Below is a small trained network, with its code and all its weights. Each question gives an input and a target symbol and asks what happens when units are switched off, that is, made to give their printed mean instead of their output.

import numpy as np


def w(rows, s, z=0):
    codes = np.array(rows[::2]) - 128.0
    scale = np.full(codes.shape[1], s)
    scale[-1] = z or s
    return codes * scale


def norm(h):
    return h / np.sqrt((h * h).mean(-1, keepdims=True) + 1e-5)


def f(y):
    return y / 2 * (1 + np.tanh(0.7978845608 * (y + 0.044715 * y**3)))


def softmax(a):
    e = np.exp(a - a.max(-1, keepdims=True))
    return e / e.sum(-1, keepdims=True)


def log_softmax(a):
    a = a - a.max(-1, keepdims=True)
    return a - np.log(np.exp(a).sum(-1, keepdims=True))


def net(x, mask):
    ids = ['αβγδεζηλμσφψ'.index(c) for c in x.split()]
    T = len(ids)
    res = E[ids] + P[:T]
    u = 0
    for l in range(3):
        r = norm(res)
        for j in range(2):
            rows = slice(3 * j, 3 * j + 3)
            q, k, v = (r @ M[l][rows].T for M in (Q, K, V))
            z = softmax(np.where(np.tri(T) > 0, q @ k.T / 3**0.5, -1e9)) @ v
            o = O[l][rows]
            res = res + np.where(mask[u + j], z, o[:, -1]) @ o[:, :-1]
        u += 2
        y = f(norm(res) @ A[l][:, :-1].T + A[l][:, -1])
        res = res + np.where(mask[u : u + 4], y, B[l][:, -1]) @ B[l][:, :-1]
        u += 4
    return log_softmax(norm(res)[-1] @ U[:, :-1].T + U[:, -1])


Q, K, V, O, A, B = {}, {}, {}, {}, {}, {}
E = w([
[148,205,121],'α',
[200,141,112],'β',
[171,97,201],'γ',
[142,182,133],'δ',
[135,156,164],'ε',
[83,5,153],'ζ',
[150,82,225],'η',
[130,82,151],'λ',
[173,181,145],'μ',
[119,114,164],'σ',
[107,118,129],'φ',
[115,156,85],'ψ',
],0.016)
P = w([
[45,127,171],'0',
[139,152,128],'1',
[117,187,126],'2',
[174,127,55],'3',
[175,147,63],'4',
[87,254,216],'5',
],0.0035)
Q[0] = w([
[137,4,194],'0.h1',
[182,111,95],'0.h1',
[82,118,100],'0.h1',
[123,83,152],'0.h2',
[105,112,167],'0.h2',
[93,175,126],'0.h2',
],0.012)
K[0] = w([
[227,108,199],'0.h1',
[103,95,184],'0.h1',
[105,138,174],'0.h1',
[27,93,69],'0.h2',
[3,105,71],'0.h2',
[143,137,188],'0.h2',
],0.0067)
V[0] = w([
[253,202,139],'0.h1',
[101,106,94],'0.h1',
[111,5,49],'0.h1',
[112,44,151],'0.h2',
[133,161,148],'0.h2',
[184,156,61],'0.h2',
],0.0058)
O[0] = w([
[160,64,98,206],'0.h1',
[107,117,58,77],'0.h1',
[1,172,165,2],'0.h1',
[164,81,145,118],'0.h2',
[129,123,178,160],'0.h2',
[96,151,210,89],'0.h2',
],0.0076,0.004)
A[0] = w([
[89,179,188,1],'0.n1',
[255,91,17,212],'0.n2',
[105,147,145,34],'0.n3',
[112,202,39,205],'0.n4',
],0.0067,0.0036)
B[0] = w([
[162,156,66,109],'0.n1',
[30,190,254,254],'0.n2',
[189,90,109,107],'0.n3',
[148,169,250,146],'0.n4',
],0.0049,0.0068)
Q[1] = w([
[184,246,239],'1.h1',
[76,79,124],'1.h1',
[254,126,118],'1.h1',
[209,185,13],'1.h2',
[156,212,150],'1.h2',
[118,93,127],'1.h2',
],0.0061)
K[1] = w([
[176,221,151],'1.h1',
[117,10,163],'1.h1',
[3,159,43],'1.h1',
[42,222,31],'1.h2',
[81,71,185],'1.h2',
[163,186,152],'1.h2',
],0.0055)
V[1] = w([
[114,153,176],'1.h1',
[80,177,254],'1.h1',
[40,51,62],'1.h1',
[179,104,46],'1.h2',
[131,100,225],'1.h2',
[182,201,83],'1.h2',
],0.0058)
O[1] = w([
[127,121,46,178],'1.h1',
[130,135,62,251],'1.h1',
[155,137,167,3],'1.h1',
[109,134,254,61],'1.h2',
[113,108,91,237],'1.h2',
[122,101,101,89],'1.h2',
],0.0088,0.0059)
A[1] = w([
[197,81,29,2],'1.n1',
[241,233,206,159],'1.n2',
[190,255,73,218],'1.n3',
[135,140,177,158],'1.n4',
],0.0055,0.002)
B[1] = w([
[79,106,179,171],'1.n1',
[121,74,121,173],'1.n2',
[254,84,199,255],'1.n3',
[149,82,98,120],'1.n4',
],0.0092,0.0052)
Q[2] = w([
[91,246,178],'2.h1',
[83,186,98],'2.h1',
[104,176,108],'2.h1',
[225,113,98],'2.h2',
[192,119,137],'2.h2',
[101,150,72],'2.h2',
],0.011)
K[2] = w([
[247,109,151],'2.h1',
[175,163,168],'2.h1',
[217,143,135],'2.h1',
[119,255,136],'2.h2',
[126,185,139],'2.h2',
[139,64,87],'2.h2',
],0.0081)
V[2] = w([
[156,220,225],'2.h1',
[110,130,188],'2.h1',
[64,98,22],'2.h1',
[91,27,254],'2.h2',
[32,48,60],'2.h2',
[164,211,114],'2.h2',
],0.0076)
O[2] = w([
[113,89,3,2],'2.h1',
[183,128,74,111],'2.h1',
[127,224,178,188],'2.h1',
[200,154,201,128],'2.h2',
[127,203,178,62],'2.h2',
[120,121,75,129],'2.h2',
],0.0079,0.0055)
A[2] = w([
[90,109,28,68],'2.n1',
[189,66,41,128],'2.n2',
[120,131,139,3],'2.n3',
[139,255,197,185],'2.n4',
],0.0055,0.0052)
B[2] = w([
[104,148,121,103],'2.n1',
[2,176,153,184],'2.n2',
[200,87,138,84],'2.n3',
[172,229,41,254],'2.n4',
],0.006,0.0038)
U = w([
[144,126,81,15],'α',
[86,109,121,94],'β',
[136,123,124,3],'γ',
[145,118,82,38],'δ',
[114,109,115,32],'ε',
[109,135,135,55],'ζ',
[158,122,168,149],'η',
[124,168,150,183],'λ',
[210,10,120,150],'μ',
[146,186,148,229],'σ',
[99,165,99,185],'φ',
[105,114,62,198],'ψ',
],0.012,0.0042)

Each question gives the input, a string of symbols that net reads in full, and the target symbol t.
The units are the heads (3 rows each of Q, K, V and O) and the neurons (one row each of A and B). Each row of codes is followed by its name. A weight is (code - 128) times the scale printed after its matrix; where a second scale follows, it is the last column's (O, A, B and U).
mask holds one flag per unit, layer by layer, with each layer's heads first. A switched-off unit (its flag False) gives its mean, the last column of its rows in O or B, instead of its output. The means were averaged over made-up inputs and are rounded, as every weight is.
A unit's drop is (log p(t) with every unit on - log p(t) with that unit switched off) / (log p(t) with every unit on - log p(t) with every unit switched off).
The circuit of an input: a set's keep is (log p(t) with only the set's units on - log p(t) with every unit switched off) / (log p(t) with every unit on - log p(t) with every unit switched off). Starting from the 12 units with the biggest drops (on a tie, the unit counted first), units are removed one at a time, each time the one whose removal leaves the highest keep (on an exact tie, the one counted first), for as long as the keep stays at least 0.8.
circuit, biggest first: the units of the circuit, biggest drop first
most important unit: the unit with the biggest drop
top k neurons: the k neurons with the biggest drops, biggest first
which heads matter: for each layer, one digit per head in row order, 1 if its drop is at least 0.15 and else 0, layers parted by /
drop when u is switched off: that unit's drop, to one decimal
input η μ σ η, target σ: which heads matter : 00 / 00 / 10
input λ μ σ γ, target σ: circuit, biggest first : 1.n3; 2.h1
input μ ψ β ε, target ψ: which heads matter : 00 / 00 / 00
input μ μ η ψ μ ψ, target ψ: circuit, biggest first : 2.h1
input η μ β ε μ, target μ: which heads matter : 00 / 00 / 10
input η μ μ δ μ γ, target μ: top 2 neurons : 0.n2; 1.n3
input μ ψ δ, target ψ: which heads matter : 00 / 00 / 01
input δ γ μ ψ β, target ψ: circuit, biggest first : 2.h2; 2.n2
input ε μ ζ δ, target μ: top 3 neurons : 1.n3; 0.n4; 2.n4
input μ η η γ μ α, target μ: circuit, biggest first : 1.n3; 2.h1; 2.h2
input λ η μ σ, target σ: circuit, biggest first : 1.n3; 2.h2
input μ μ μ σ μ ψ, target ψ: top 2 neurons : 0.n2; 2.n2
input γ σ η γ, target σ: top 2 neurons : 1.n3; 2.n4
input η μ γ μ μ η, target μ: most important unit : 0.n2
input μ ζ ε, target μ: top 2 neurons : 1.n3; 2.n4
input μ ζ β, target μ: top 2 neurons : 1.n3; 2.n4
input λ η σ λ η, target σ: drop when 1.n3 is switched off : 1.4
input μ μ α, target μ: drop when 2.h1 is switched off : 0.2
input β η η μ ε η, target μ: drop when 1.n2 is switched off : 0.1
input η α μ δ λ, target σ: drop when 2.h2 is switched off : 0.4
input γ μ ζ ψ δ, target ψ: most important unit : 2.h2
